Below is a small trained network, with its code and all its weights. Each question gives an input and a target symbol and asks what happens when units are switched off, that is, made to give their printed mean instead of their output.

import numpy as np


def w(rows, s, z=0):
    codes = np.array(rows[::2]) - 128.0
    scale = np.full(codes.shape[1], s)
    scale[-1] = z or s
    return codes * scale


def norm(h):
    return h / np.sqrt((h * h).mean(-1, keepdims=True) + 1e-5)


def f(y):
    return y / 2 * (1 + np.tanh(0.7978845608 * (y + 0.044715 * y**3)))


def softmax(a):
    e = np.exp(a - a.max(-1, keepdims=True))
    return e / e.sum(-1, keepdims=True)


def log_softmax(a):
    a = a - a.max(-1, keepdims=True)
    return a - np.log(np.exp(a).sum(-1, keepdims=True))


def net(x, mask):
    ids = ['ΛΞΠαβδμσφψω'.index(c) for c in x.split()]
    T = len(ids)
    res = E[ids] + P[:T]
    u = 0
    for l in range(2):
        q, k, v = (norm(res) @ M[l].T for M in (Q, K, V))
        z = softmax(np.where(np.tri(T) > 0, q @ k.T / 3**0.5, -1e9)) @ v
        res = res + np.where(mask[u], z, O[l][:, -1]) @ O[l][:, :-1]
        u += 1
        y = f(norm(res) @ A[l][:, :-1].T + A[l][:, -1])
        res = res + np.where(mask[u : u + 12], y, B[l][:, -1]) @ B[l][:, :-1]
        u += 12
    return log_softmax(norm(res)[-1] @ U[:, :-1].T + U[:, -1])


Q, K, V, O, A, B = {}, {}, {}, {}, {}, {}
E = w([
[70,82,103,122,107,140,66,164,125,132,170,134],'Λ',
[152,175,211,111,190,136,69,136,167,2,105,130],'Ξ',
[69,194,96,93,74,136,155,211,170,139,137,109],'Π',
[110,143,139,198,91,146,110,148,146,160,183,190],'α',
[132,153,214,222,110,101,101,159,137,134,106,200],'β',
[109,128,180,108,136,157,158,191,123,99,136,144],'δ',
[98,202,110,206,95,186,96,207,76,108,154,156],'μ',
[112,142,138,125,152,89,125,136,181,144,165,139],'σ',
[154,143,123,131,145,161,200,139,145,149,167,115],'φ',
[139,81,71,93,124,107,107,151,129,156,155,39],'ψ',
[105,62,133,139,162,141,167,131,179,46,68,118],'ω',
],0.0089)
P = w([
[131,60,176,199,88,173,149,156,129,83,142,45],'0',
[90,94,174,91,186,221,85,112,129,100,157,139],'1',
[186,125,147,190,16,189,139,183,211,44,78,129],'2',
[102,54,124,180,145,65,175,104,151,84,218,61],'3',
[166,127,138,67,183,229,116,6,66,94,76,184],'4',
[235,111,97,121,22,228,150,196,180,68,103,154],'5',
[102,38,150,199,147,78,144,123,126,77,192,53],'6',
[77,188,95,106,220,156,93,87,48,206,3,158],'7',
[232,123,68,84,68,108,124,186,212,50,78,136],'8',
[106,121,65,181,168,27,188,150,63,113,162,117],'9',
],0.0053)
Q[0] = w([
[239,178,78,97,127,228,242,236,233,112,144,231],'0.h1',
[151,186,66,47,138,42,153,109,129,163,109,144],'0.h1',
[5,133,179,175,224,90,165,65,70,189,254,144],'0.h1',
],0.0041)
K[0] = w([
[153,215,33,55,243,95,210,102,8,220,17,228],'0.h1',
[73,126,131,233,70,31,133,249,146,87,94,108],'0.h1',
[255,14,124,118,33,146,252,170,239,19,231,84],'0.h1',
],0.0032)
V[0] = w([
[174,162,157,68,60,94,158,178,94,80,53,111],'0.h1',
[100,113,123,168,41,191,91,170,40,129,192,132],'0.h1',
[206,165,15,78,59,195,253,200,181,102,162,104],'0.h1',
],0.0037)
O[0] = w([
[127,131,201,136,204,75,220,131,191,101,123,93,95],'0.h1',
[173,62,108,2,114,59,166,147,59,172,128,177,146],'0.h1',
[192,176,164,119,166,86,59,99,113,21,182,142,252],'0.h1',
],0.0058,0.0047)
A[0] = w([
[57,85,108,61,167,101,33,36,109,233,103,137,119],'0.n1',
[141,165,158,136,210,130,150,95,85,198,144,103,113],'0.n2',
[72,241,150,82,131,236,84,133,103,120,105,110,177],'0.n3',
[89,100,231,160,222,150,184,44,89,135,114,29,79],'0.n4',
[20,153,102,106,96,177,126,138,136,168,83,118,130],'0.n5',
[125,69,68,173,80,147,90,120,106,206,116,218,97],'0.n6',
[85,126,122,179,187,51,138,160,140,106,109,118,65],'0.n7',
[77,76,107,134,206,175,57,91,11,114,192,169,148],'0.n8',
[70,80,73,120,112,70,62,131,71,125,170,74,2],'0.n9',
[8,145,179,118,106,255,133,84,160,145,102,157,105],'0.n10',
[106,162,157,173,114,184,84,90,153,221,27,97,123],'0.n11',
[204,216,21,134,100,180,103,100,203,106,83,81,118],'0.n12',
],0.0041,0.0023)
B[0] = w([
[156,135,111,90,128,102,92,4,165,50,173,204,123],'0.n1',
[169,198,147,162,62,179,156,134,231,120,169,130,133],'0.n2',
[108,105,133,141,157,49,110,60,156,210,41,186,227],'0.n3',
[74,195,93,109,101,76,232,84,135,88,104,84,172],'0.n4',
[188,105,131,104,240,131,94,78,106,156,191,109,126],'0.n5',
[28,126,54,29,144,171,170,110,75,97,142,117,124],'0.n6',
[127,74,136,150,96,54,138,179,173,119,138,155,140],'0.n7',
[111,113,146,131,123,65,121,134,137,219,163,184,254],'0.n8',
[172,165,143,145,186,135,68,101,187,194,73,164,114],'0.n9',
[122,139,176,132,168,164,14,116,163,166,133,74,152],'0.n10',
[94,167,76,45,229,114,98,86,180,189,139,99,115],'0.n11',
[106,97,150,139,96,122,44,99,92,113,85,211,233],'0.n12',
],0.0043,0.0025)
Q[1] = w([
[184,94,87,71,72,213,48,197,174,34,55,230],'1.h1',
[164,178,143,172,191,194,203,48,66,176,180,70],'1.h1',
[97,163,111,180,177,1,239,125,132,173,194,132],'1.h1',
],0.0044)
K[1] = w([
[151,200,23,91,253,31,166,31,85,190,27,166],'1.h1',
[201,64,213,108,19,245,158,156,97,82,176,90],'1.h1',
[130,116,92,146,45,126,102,225,149,104,226,87],'1.h1',
],0.0041)
V[1] = w([
[82,152,169,140,166,109,123,189,103,211,12,134],'1.h1',
[75,40,201,145,251,165,110,171,128,18,55,170],'1.h1',
[193,254,204,169,54,202,177,171,153,201,143,135],'1.h1',
],0.003)
O[1] = w([
[241,138,195,94,97,115,134,137,139,113,193,170,20],'1.h1',
[140,98,137,128,160,111,79,121,116,243,136,161,251],'1.h1',
[147,136,120,141,1,208,88,157,148,139,81,34,96],'1.h1',
],0.0068,0.0024)
A[1] = w([
[201,148,177,105,132,98,148,150,114,56,253,85,83],'1.n1',
[167,107,139,48,151,123,140,117,100,100,109,216,251],'1.n2',
[10,151,42,142,157,205,91,32,157,145,85,68,61],'1.n3',
[80,131,93,73,193,16,126,139,97,106,153,76,154],'1.n4',
[31,158,33,197,139,166,112,58,99,164,90,132,34],'1.n5',
[93,163,161,149,101,28,176,152,149,153,154,115,97],'1.n6',
[138,146,151,161,102,80,125,166,188,60,169,139,93],'1.n7',
[135,58,203,71,182,91,148,58,125,136,63,162,190],'1.n8',
[49,81,81,32,124,141,167,74,72,184,81,120,57],'1.n9',
[97,119,90,161,133,172,175,96,75,82,192,54,21],'1.n10',
[70,187,189,182,54,95,134,162,108,97,124,80,204],'1.n11',
[128,91,165,223,184,121,133,93,138,93,163,53,60],'1.n12',
],0.0047,0.0026)
B[1] = w([
[201,253,116,210,123,113,97,73,105,97,172,75,239],'1.n1',
[61,158,173,108,157,39,149,91,121,191,124,100,255],'1.n2',
[181,188,141,127,169,124,191,40,127,160,52,130,167],'1.n3',
[100,58,191,120,72,165,81,95,188,186,42,121,244],'1.n4',
[83,190,159,138,106,112,188,74,148,92,73,141,157],'1.n5',
[144,76,121,101,103,212,91,106,141,64,43,172,163],'1.n6',
[149,165,69,173,97,151,126,149,105,66,170,171,210],'1.n7',
[92,188,92,68,95,151,83,92,105,194,144,155,246],'1.n8',
[136,172,58,172,185,181,99,55,56,67,172,131,146],'1.n9',
[191,177,115,132,206,82,106,125,91,169,182,184,172],'1.n10',
[98,77,87,33,131,166,113,44,184,105,129,155,219],'1.n11',
[133,217,103,184,121,89,250,167,39,125,165,183,205],'1.n12',
],0.0045,0.0034)
U = w([
[120,65,201,118,232,77,19,87,104,193,196,217,172],'Λ',
[77,225,176,118,164,192,134,34,165,128,26,101,163],'Ξ',
[127,131,113,113,19,220,35,139,196,3,98,103,172],'Π',
[77,96,72,73,122,151,185,143,69,118,171,161,3],'α',
[224,72,195,129,57,105,180,206,165,170,113,186,47],'β',
[148,122,202,47,45,87,212,175,73,120,129,70,94],'δ',
[145,101,70,82,86,129,139,174,28,127,92,119,61],'μ',
[86,98,91,135,104,208,173,163,185,178,169,30,129],'σ',
[232,220,116,180,188,75,129,154,102,37,227,149,165],'φ',
[192,55,134,211,130,72,83,153,162,185,101,30,114],'ψ',
[36,53,136,208,156,40,244,168,142,31,111,192,64],'ω',
],0.0044,0.002)

Each question gives the input, a string of symbols that net reads in full, and the target symbol t.
The units are the heads (3 rows each of Q, K, V and O) and the neurons (one row each of A and B). Each row of codes is followed by its name. A weight is (code - 128) times the scale printed after its matrix; where a second scale follows, it is the last column's (O, A, B and U).
mask holds one flag per unit, layer by layer, with each layer's heads first. A switched-off unit (its flag False) gives its mean, the last column of its rows in O or B, instead of its output. The means were averaged over made-up inputs and are rounded, as every weight is.
A unit's drop is (log p(t) with every unit on - log p(t) with that unit switched off) / (log p(t) with every unit on - log p(t) with every unit switched off).
The circuit of an input: a set's keep is (log p(t) with only the set's units on - log p(t) with every unit switched off) / (log p(t) with every unit on - log p(t) with every unit switched off). Starting from the 12 units with the biggest drops (on a tie, the unit counted first), units are removed one at a time, each time the one whose removal leaves the highest keep (on an exact tie, the one counted first), for as long as the keep stays at least 0.8.
circuit, biggest first: the units of the circuit, biggest drop first
k most important neurons: the k neurons with the biggest drops, biggest first
k most important neurons of layer l: the k neurons of layer l with the biggest drops, biggest first
drop of u: that unit's drop, to one decimal
input δ Π φ β, target φ: circuit, biggest first -> (0.h1 1.n1 0.n3)
input Λ φ ω Π φ φ ω σ φ, target Ξ: most important neuron -> (1.n3)
input Π ψ φ, target ω: circuit, biggest first -> (1.h1 0.n1 1.n1)
input φ Π α, target φ: 2 most important neurons of layer 0 -> (0.n3 0.n2)
input δ Π δ ω φ φ ω μ Π, target δ: 2 most important neurons -> (0.n3 1.n2)
input Ξ β δ φ ω φ φ Π ω, target φ: circuit, biggest first -> (1.h1 0.n3 1.n1)
input ω ω δ φ φ φ φ σ δ, target Ξ: circuit, biggest first -> (0.h1 1.n3 0.n11)
input ω δ φ α, target φ: circuit, biggest first -> (0.h1 1.n1 0.n3)
input ω φ φ δ φ φ Ξ δ ω, target β: circuit, biggest first -> (1.h1 0.h1 0.n3)
input α φ ω μ φ φ φ, target φ: circuit, biggest first -> (0.h1 1.n1)
input φ φ α φ δ σ σ φ φ, target Π: 2 most important neurons -> (0.n2 0.n12)
input φ Π Π ψ σ ω, target Ξ: 2 most important neurons of layer 1 -> (1.n3 1.n5)
input Π α Π φ β β ω φ α, target Π: circuit, biggest first -> (0.n2 1.h1)
input ω φ μ ω Π Π, target φ: circuit, biggest first -> (0.h1 1.n1)
input σ φ ω φ φ μ ψ ω φ, target Λ: circuit, biggest first -> (0.n12 1.h1)
input φ ω Λ φ ω Π, target Λ: circuit, biggest first -> (1.h1)
input ω σ β, target Ξ: circuit, biggest first -> (0.h1 0.n11 0.n6 1.n3)
input ω Π φ β, target φ: circuit, biggest first -> (0.h1 0.n3 1.n7)
input φ Π Π, target φ: circuit, biggest first -> (0.n3 1.h1 0.h1)
input Λ φ Λ φ δ Π, target β: most important neuron -> (0.n3)
input φ φ Λ φ ω φ δ δ φ, target β: 2 most important neurons -> (0.n12 0.n3)
input Ξ Π ω δ, target ω: 2 most important neurons of layer 0 -> (0.n4 0.n3)
input ψ φ φ δ, target φ: 2 most important neurons of layer 0 -> (0.n3 0.n12)
input β Π σ, target φ: 2 most important neurons -> (1.n1 0.n3)
input β ψ α, target ω: 2 most important neurons -> (0.n1 1.n8)
input φ φ β φ φ φ, target Π: 2 most important neurons of layer 0 -> (0.n12 0.n2)
input β φ φ ω μ φ σ φ δ, target Π: drop of 0.n2 -> 0.6
